Below are the code and all the weights of a small trained network. Each question names an input and a target symbol and asks about switching units off, where a switched-off unit gives its printed mean instead of its output.

import numpy as np


def w(rows, s, z=0):
    codes = np.array(rows[::2]) - 128.0
    scale = np.full(codes.shape[1], s)
    scale[-1] = z or s
    return codes * scale


def norm(h):
    return h / np.sqrt((h * h).mean(-1, keepdims=True) + 1e-5)


def f(y):
    return np.maximum(y, 0)


def softmax(a):
    e = np.exp(a - a.max(-1, keepdims=True))
    return e / e.sum(-1, keepdims=True)


def log_softmax(a):
    a = a - a.max(-1, keepdims=True)
    return a - np.log(np.exp(a).sum(-1, keepdims=True))


def net(x, mask):
    ids = ['εζηλμτφω'.index(c) for c in x.split()]
    T = len(ids)
    res = E[ids] + P[:T]
    u = 0
    for l in range(2):
        q, k, v = (norm(res) @ M[l].T for M in (Q, K, V))
        z = softmax(np.where(np.tri(T) > 0, q @ k.T / 4**0.5, -1e9)) @ v
        res = res + np.where(mask[u], z, O[l][:, -1]) @ O[l][:, :-1]
        u += 1
        y = f(norm(res) @ A[l][:, :-1].T + A[l][:, -1])
        res = res + np.where(mask[u : u + 8], y, B[l][:, -1]) @ B[l][:, :-1]
        u += 8
    return log_softmax(norm(res)[-1] @ U[:, :-1].T + U[:, -1])


Q, K, V, O, A, B = {}, {}, {}, {}, {}, {}
E = w([
[100,194,100,217],'ε',
[131,107,196,141],'ζ',
[221,209,51,188],'η',
[115,76,212,176],'λ',
[201,25,37,76],'μ',
[113,139,94,75],'τ',
[98,67,152,78],'φ',
[17,154,91,3],'ω',
],0.014)
P = w([
[125,182,1,87],'0',
[83,136,170,124],'1',
[105,148,163,128],'2',
[136,162,134,141],'3',
[126,154,137,141],'4',
[132,156,136,154],'5',
[122,157,133,151],'6',
[134,165,102,134],'7',
[112,157,137,144],'8',
[128,165,126,139],'9',
],0.0074)
Q[0] = w([
[164,193,154,142],'0.h0',
[142,119,52,77],'0.h0',
[2,150,137,143],'0.h0',
[107,187,112,166],'0.h0',
],0.0084)
K[0] = w([
[112,171,203,86],'0.h0',
[47,236,6,2],'0.h0',
[101,106,72,102],'0.h0',
[197,175,93,2],'0.h0',
],0.0062)
V[0] = w([
[174,170,161,206],'0.h0',
[163,253,171,33],'0.h0',
[130,32,24,76],'0.h0',
[24,204,47,164],'0.h0',
],0.0059)
O[0] = w([
[177,146,113,145,142],'0.h0',
[54,145,248,101,219],'0.h0',
[146,165,151,171,40],'0.h0',
[96,116,106,116,252],'0.h0',
],0.014,0.0025)
A[0] = w([
[55,220,90,121,205],'0.n0',
[172,82,205,150,111],'0.n1',
[160,92,2,158,189],'0.n2',
[121,58,92,58,148],'0.n3',
[77,18,90,188,121],'0.n4',
[210,159,114,140,245],'0.n5',
[108,87,176,144,1],'0.n6',
[150,190,26,173,122],'0.n7',
],0.0081,0.0032)
B[0] = w([
[130,53,233,61,254],'0.n0',
[137,4,105,118,168],'0.n1',
[15,58,244,60,185],'0.n2',
[21,211,193,230,164],'0.n3',
[143,217,132,33,155],'0.n4',
[74,50,172,170,187],'0.n5',
[124,110,66,198,139],'0.n6',
[59,86,195,210,211],'0.n7',
],0.0042,0.0074)
Q[1] = w([
[254,212,42,142],'1.h0',
[193,200,177,111],'1.h0',
[79,87,240,220],'1.h0',
[218,216,52,95],'1.h0',
],0.0052)
K[1] = w([
[204,135,204,109],'1.h0',
[111,98,128,147],'1.h0',
[101,134,4,145],'1.h0',
[181,95,171,149],'1.h0',
],0.012)
V[1] = w([
[224,115,115,245],'1.h0',
[145,78,90,222],'1.h0',
[102,78,38,45],'1.h0',
[169,128,254,92],'1.h0',
],0.0068)
O[1] = w([
[107,113,171,124,1],'1.h0',
[78,46,152,102,87],'1.h0',
[108,101,10,90,113],'1.h0',
[168,155,152,74,156],'1.h0',
],0.013,0.0078)
A[1] = w([
[116,142,97,72,128],'1.n0',
[104,120,214,173,141],'1.n1',
[151,174,59,88,2],'1.n2',
[112,110,38,120,76],'1.n3',
[141,82,127,66,197],'1.n4',
[121,151,56,44,70],'1.n5',
[53,70,145,149,59],'1.n6',
[104,135,132,2,189],'1.n7',
],0.0092,0.0039)
B[1] = w([
[200,73,146,138,169],'1.n0',
[196,75,77,148,253],'1.n1',
[173,154,191,158,146],'1.n2',
[121,138,158,108,152],'1.n3',
[149,132,45,50,183],'1.n4',
[147,135,130,226,175],'1.n5',
[206,144,178,132,182],'1.n6',
[254,71,62,172,228],'1.n7',
],0.0066,0.0052)
U = w([
[109,91,2,190,192],'ε',
[230,217,184,82,177],'ζ',
[177,105,251,104,126],'η',
[49,92,137,110,133],'λ',
[142,64,161,135,3],'μ',
[237,190,76,185,24],'τ',
[218,142,188,181,15],'φ',
[143,231,39,93,246],'ω',
],0.0077,0.0024)

Each question gives the input, a string of symbols that net reads in full, and the target symbol t.
The units are the heads (4 rows each of Q, K, V and O) and the neurons (one row each of A and B). Each row of codes is followed by its name. A weight is (code - 128) times the scale printed after its matrix; where a second scale follows, it is the last column's (O, A, B and U).
mask holds one flag per unit, layer by layer, with each layer's heads first. A switched-off unit (its flag False) gives its mean, the last column of its rows in O or B, instead of its output. The means were averaged over made-up inputs and are rounded, as every weight is.
A unit's drop is (log p(t) with every unit on - log p(t) with that unit switched off) / (log p(t) with every unit on - log p(t) with every unit switched off).
The circuit of an input: a set's keep is (log p(t) with only the set's units on - log p(t) with every unit switched off) / (log p(t) with every unit on - log p(t) with every unit switched off). Starting from the 12 units with the biggest drops (on a tie, the unit counted first), units are removed one at a time, each time the one whose removal leaves the highest keep (on an exact tie, the one counted first), for as long as the keep stays at least 0.8.
units of the circuit, in order: the units of the circuit, biggest drop first
most important unit: the unit with the biggest drop
k most important neurons of layer l: the k neurons of layer l with the biggest drops, biggest first
drop of u: that unit's drop, to one decimal
input η μ ε ζ η, target η: units of the circuit, in order : 1.h0, 0.h0, 0.n2
input ε ε ε ε λ ε ζ ω, target ε: units of the circuit, in order : 0.h0, 1.n7
input ζ ζ ε η μ φ ε ε τ φ, target τ: most important unit : 0.n0
input η η ζ η ε λ ζ ε, target η: units of the circuit, in order : 1.h0, 0.n7, 0.h0
input ε ε μ ε, target ε: units of the circuit, in order : 0.h0, 1.h0
input ε ε ε, target λ: units of the circuit, in order : 0.h0, 1.n7, 0.n2, 0.n0
input ε φ η η, target ε: units of the circuit, in order : 0.h0, 1.h0, 0.n5, 0.n2
input ε μ ω, target ε: units of the circuit, in order : 1.h0, 1.n7
input ε ε ε ε ζ φ ε τ λ, target ε: units of the circuit, in order : 0.h0, 1.h0
input ε μ ε η ε ζ φ, target ε: 2 most important neurons of layer 0 : 0.n0, 0.n3
input η ζ ε ζ ε, target η: 2 most important neurons of layer 0 : 0.n7, 0.n0
input ζ ε η ε ω, target ζ: 2 most important neurons of layer 1 : 1.n7, 1.n0
input ω φ τ, target τ: 2 most important neurons of layer 1 : 1.n7, 1.n5
input ω ζ ε, target ω: most important unit : 1.h0
input ζ μ ε ε η φ φ μ ζ, target τ: 2 most important neurons of layer 0 : 0.n2, 0.n0
input τ ε ζ φ η ε φ τ λ, target τ: drop of 1.h0 : 0.2
input ε φ φ, target ε: drop of 0.h0 : 0.4
input ζ ε η ω ζ ω ζ ε, target ζ: drop of 0.n2 : -0.1
